Each row has a class, written as a number after it.
[-30  52 -35  10  27  38 -17   9 -14  15  11  -8 -19  27 -49  41 -36 -39
  30 -70  33 -27   3 -52 -44  40 -36  13  -6 -68  -9  -6]	8
[-38  57 -42  -4  18  32 -16  17 -36  20  15  -9 -15  37 -51  35 -45 -36
  27 -79  34 -29  -1 -41 -48  37 -38  -3 -19 -62  -9 -13]	2
[ 80  59 -35  61  17   8  42  20 -85 -28  26  18 -44   3  -7  32  47   4
  13 -95 -10  43 -51 -28  15   4  12 -94 -37 -26  -4   4]	7
[ -2  58 -32  -4  18  16 -17  12 -50   3   9 -38 -21  36 -63  41 -16 -31
  33 -80  40  -6 -20 -39 -44  17 -71  19 -26 -83 -29  -3]	7
[-28  62 -23   0  12  25   5  17 -26  18  12  18  -7   9 -43  34 -53 -36
  19 -63  41 -21  12 -38 -53  32 -17  -2 -16 -62   7 -12]	9
[-26  76   1  19   4  60  34 -55 -29  71   0  41  28 -16 -18   5  95   1
  -7 -22  52 -46 -56 -23 -18   5 -58   0  53 -12  -9  26]	1
[-27  66 -25   2   7  44   6   6 -32  29   5   2  -7  13 -53  31 -39 -39
  24 -81  48 -31  14 -54 -48  26 -32  -2 -15 -65   7 -20]	0
[ -6  53 -39 -15  23   2 -10  16 -44   7  23 -31 -12  38 -70  39 -17 -36
  20 -74  34 -23  -1 -37 -33   9 -51  25 -20 -89 -29  -7]	5
[  3   9 -51  44  30 -15  72  44 -30 -39  50 -70  -9  20 -16  33  31 -40
  49 -76  -3  36  10 -86 -19 -12 -26   9  15 -50 -24  35]	0
[ 70  66 -20  88  26  -7  57   6 -63 -27  18  20 -46  16 -21  33  36  19
  29 -85  -5  35 -37 -26  -1 -11  33 -86 -26 -21   2  10]	5
[-18  70 -16  12   3  38  32 -51 -16  60   6  41  32 -19 -26  -3  93  -4
 -18  -9  53 -31 -49 -16  -2   8 -77  16  62 -19  -9  25]	6
[-19  65  -1  27   4  51  31 -44 -28  66   1  40  18 -11 -12   5 102  -7
  -8 -27  44 -43 -59 -25 -14   1 -52  -7  47  -9  -3  28]	8
[-31  72 -13   7   7  42   2  17 -40  19   5  -8 -16  18 -45  33 -43 -42
  26 -80  44 -25   2 -64 -57  23 -33  -1 -19 -69   9 -18]	1
[-27  63 -21   4  16  39  -2  14 -38  15  16 -14 -15  16 -48  43 -31 -39
  27 -80  48 -15  13 -61 -54  32 -39  -7 -20 -83   2 -15]	5
[-12  75   2  26  -4  51  35 -52 -29  55   8  39  24 -15 -19   9 109   1
 -15 -30  60 -22 -67 -19 -15   8 -77   9  50 -10 -17  27]	7
[-14  60   3  23  10  36  22 -48 -12  46  13  27  35 -11 -33   6  81  -7
  -8 -17  48 -21 -36 -19 -12  -3 -59  -4  62   7  -4  29]	1
[-36  52 -31  19  29  40 -13   5 -17  10   9  -8 -22  38 -52  37 -34 -40
  35 -75  41 -26  -4 -56 -55  33 -29  10 -10 -71   5   1]	8
[-42  50 -39  -1  25  31  -5  12 -15  14   2   5 -20  27 -35  32 -48 -33
  21 -49  29 -21   5 -35 -41  50 -25  12  -8 -67  -5 -16]	6
[-25  74  -4  29   3  53  31 -45 -29  69   7  43  32 -15 -14  10  95  -6
 -16 -14  49 -41 -62 -20 -13  -3 -57  -6  58  -5 -18  24]	4
[  83   61  -29   68   22   -6   36   21  -84  -30   29   16  -52   -2
  -14   29   38    8   12  -88  -17   51  -47  -32   19    1   18 -105
  -38  -19    3   10]	7
[ -2 -11 -32  37  19 -20  64  41 -21 -39  50 -82   0  15 -15  33  28 -39
  53 -71  -3  29   7 -72 -26 -25 -25   5  20 -44 -40  37]	0
[-20  67 -33  13  14  22  -3  14 -29  22  14  13  -2  14 -47  35 -52 -42
  20 -69  42 -21   8 -42 -41  18 -23 -17  -3 -58   5 -27]	4
[ -1  15 -45  54  25 -14  80  51 -33 -32  44 -60 -18   3  -6  47  32 -44
  44 -60   0  30  -6 -93 -15 -10 -37  -2  16 -51 -29  32]	7
[ -4 -19 -18  50  24 -17  61  38 -20 -41  52 -63  -3  13 -16  36  14 -30
  52 -58  -2  54   6 -90 -24 -31 -12  -1  18 -31 -34  32]	1
[ 77  75 -28  81  12   3  37  10 -80 -19  26  19 -46  12  -2  31  38  18
  25 -92  -1  32 -68 -22   9  -6  11 -84 -25 -35  -1   4]	4
[ 66  75 -16  80  18  10  42  -1 -74 -17  26   8 -48   8  -9  22  33  19
  27 -95  -5  31 -45 -29   2   3  21 -93 -18 -19   1   8]	1
[-24  70   6  24  -5  40  39 -49 -27  73   2  33  24 -29 -13   7  93 -13
 -17 -14  50 -42 -54 -14 -15   4 -65  -8  54  -1 -11  27]	7
[  2  -8 -36  62  34 -24  92  30   5 -62  40 -37 -22  13 -26  26  18 -25
  59 -59 -19  56  31 -89 -20 -37 -13  30  12 -18 -48  34]	2
[-30  85 -13   8   6  31  31 -32  -5  68  12  31  37 -17 -29  12  88 -10
 -22   2  51 -52 -42 -12  -9  11 -63  15  63  -1 -12  26]	9
[  75   63  -30   57   12    6   46   19  -91  -31   33   31  -45    3
   -7   25   39    4   11  -98  -13   29  -51  -37   11  -11   14 -105
  -38  -27   -2    3]	3
[ 83  76 -22  71  19 -15  41  12 -69 -25  34  45 -40  18 -20  35  36  30
  15 -89   4  46 -62  -4   6   1  26 -91 -29 -21  12  14]	9
[-30  63 -11  13   6  28   7  10 -30  15   9  -6 -14   2 -45  33 -49 -44
  21 -64  42 -19   9 -50 -51  22 -44 -20  -8 -69  11  -9]	6
[  8 -14 -39  51  33 -15  75  25  -4 -66  36 -48 -26   9 -13  31  21 -42
  64 -53  -9  51  19 -89 -20 -32 -29  36   1 -39 -48  28]	3
[-26  68   0  35   1  59  46 -59 -26  57   2  46  17  -8 -25   4 102 -11
  -2 -34  54 -40 -50 -22 -22  -4 -69   2  48   2 -12  36]	2
[-15  65 -23  -6  14  40   1   9 -37   8   0   9 -14  16 -55  34 -30 -36
  28 -75  50 -14  12 -65 -52  15 -50  -7 -26 -72   5 -22]	3
[-23  70   0  18   1  59  37 -52 -42  70   0  51  27  -9 -13   8 102  -4
 -15 -19  53 -44 -65 -19 -20  -1 -65 -17  44  -3 -15  26]	3
[  1 -13 -35  71  37 -15  82  26   5 -64  37 -42 -18   8 -11  27  23 -36
  58 -41  -7  60  21 -97 -16 -40 -12  38  19 -34 -33  34]	4
[ -2 -10 -37  55  29 -12  88  28  -3 -46  44 -50 -14   5 -17  35  20 -31
  60 -57  -5  40  18 -92 -19 -29 -20  34  13 -47 -32  38]	0
[-18  73 -10  11   6  28  32 -36 -14  62  15  43  35 -14 -33  10  90   0
 -20  -6  54 -37 -47 -17  -7   4 -57  12  58  -8 -12  31]	9
[   2   12  -43   59   44  -15   73   47  -26  -45   40  -71  -14   20
  -22   38   32  -44   50  -64    2   44   12 -100  -27  -28  -11   -8
   13  -54  -15   37]	4
[ 79  78 -26  83  21  -4  46   0 -68 -22  27  34 -48   5 -15  29  42  16
  23 -80  -1  32 -54 -10  10  -2  19 -87 -26 -14   4  17]	9
[ 68  62 -33  68  13  18  36  19 -78 -25  33  23 -43   0  -1  30  42  -2
  13 -87  -1  37 -49 -48  21  -9  16 -88 -32 -32   9  -4]	4
[-13  57 -37 -10  16  20  -9  14 -48  10  22 -25 -21  39 -69  44 -22 -40
  31 -92  34 -18 -10 -41 -43   5 -68  17 -37 -76 -31  -6]	2
[ 72  78 -28  77  17   4  53   7 -69 -22  22  31 -44  20 -18  25  32  18
  21 -98  -5  34 -46 -23   5   0  22 -76 -29 -15  12   7]	0
[-25  63 -25   2  12  47   2   2 -40  20  11   4 -13  11 -43  30 -39 -35
  30 -85  39 -18  11 -48 -53  31 -37  -6 -22 -67   5 -13]	0
[-20  64   3  23  10  49  25 -41 -18  40  22  32  31 -12 -34   7  83  -4
 -12 -26  45 -21 -36 -38 -11   1 -53 -13  60   2 -11  25]	1
[-18  56 -35 -14  22  14  -6  14 -41   2  13 -28 -24  33 -62  27 -22 -31
  22 -74  32 -12  -5 -47 -39  17 -50  19 -25 -92 -20  -8]	6
[ 77  60 -33  69  16   7  38  15 -80 -26  34  25 -40   5  -6  23  40   6
  12 -94  -8  41 -45 -33  19  -9  29 -97 -26 -25  -1  -3]	4
[ -2 -14 -26  39  24 -19  66  37 -11 -43  49 -69  -5  16 -17  35  24 -32
  54 -70  -1  44  13 -75 -28 -23 -16  12  14 -41 -34  34]	0
[-40  72   4  25  -2  52  46 -45 -20  69  -7  40  30 -24 -14   0  93  -8
 -20   4  45 -50 -53 -23 -15   1 -65  -8  64  -1  -7  29]	6
[-24  63   0  29   3  53  48 -46 -31  63  -5  50  24 -20 -15   9 101  -8
 -12 -11  55 -33 -55 -31 -15   3 -67   0  54  -7  -5  32]	7
[ 67  58 -36  69  21   4  37  11 -86 -24  47  17 -40   3 -10  27  41   4
  11 -90 -12  38 -43 -34  20  -3  24 -98 -30 -24  -5   4]	5
[-17  46  -1  17   4  36  21 -33 -13  40  17  28  32 -14 -36   5  91 -11
  -6 -37  46 -16 -32 -27 -15  -5 -50 -25  51  12  -9  28]	2
[  0 -21 -22  38  32 -23  66  37 -17 -44  47 -75  -1   7 -19  40  40 -36
  53 -55   1  49  18 -82 -28 -35 -15  -2  10 -49 -34  37]	5
[ 63  57 -27  65  19  -6  49  21 -76 -18  41  13 -41   5 -13  30  36  10
  11 -86  -8  39 -33 -43  15  -5  32 -92 -30 -31   3   0]	5
[  88   64  -32   75   19  -20   52    9  -73  -29   30   50  -43   32
  -27   29   34   33   24 -111   -7   47  -55   -2    7  -10   25  -94
  -29  -15    0   11]	2
[ -4 -27 -12  40  21 -23  70  52 -15 -47  41 -69 -13   8  -4  46  29 -28
  50 -51  -2  68  -2 -91 -30 -25 -29  22   3 -47 -37  40]	7
[ 81  79 -23  83  23  -8  37   4 -64 -29  21  28 -49  20 -21  31  40  20
  23 -85  -4  37 -61 -19   6  -5  14 -97 -25  -5   4  11]	3
[ -9 -23 -21  41  25 -21  63  51 -14 -38  56 -70  -7  13   1  42  19 -36
  42 -52 -16  41   6 -82 -24 -25 -25   8  16 -41 -34  43]	8
[ 72  70 -22  67  19 -10  57  22 -63 -24  26  49 -31  24 -14  41  44  25
  12 -77   9  43 -58 -14   4  -3  24 -80 -26 -22  22  16]	9
[ 74  58 -37  68  13   6  40  29 -81 -23  40  18 -45  13   5  38  46  -4
  13 -98 -14  32 -59 -36  22  -1   4 -84 -32 -29   8   6]	8
[-28  67  -7  19   5  44  39 -48 -27  71   9  29  27 -12 -19  12  98  -7
 -11 -17  56 -44 -48 -24 -15   5 -59  11  49 -25 -11  26]	5
[ -10    0  -41   52   39  -14   83   51  -17  -42   45  -76  -14   14
  -16   50   39  -48   56  -58   13   43   18 -114  -27  -19  -22   13
    8  -73   -5   39]	5
[-24  77   5  21  -2  53  39 -44 -27  63   3  41  28  -9 -15  11 102  -6
 -19 -17  55 -40 -60 -27 -18   2 -71  -5  51   0 -12  25]	3
[-12  54 -33 -12  16  23 -11  12 -47   8  24 -30 -14  31 -61  36  -8 -35
  25 -74  48 -20  -9 -45 -39  15 -58  23 -18 -86 -28   2]	9
[-23  71 -23   8  15  31   0  21 -30  23   6  12 -10  20 -49  38 -50 -42
  17 -73  33 -23   9 -51 -51  22 -35 -10 -16 -56  12 -17]	8
[ -7 -19 -28  31   9 -34  66  53 -14 -36  61 -60   2  10 -11  37  20 -35
  42 -65  -5  39   8 -74 -17 -30 -32   6  20 -32 -43  30]	2
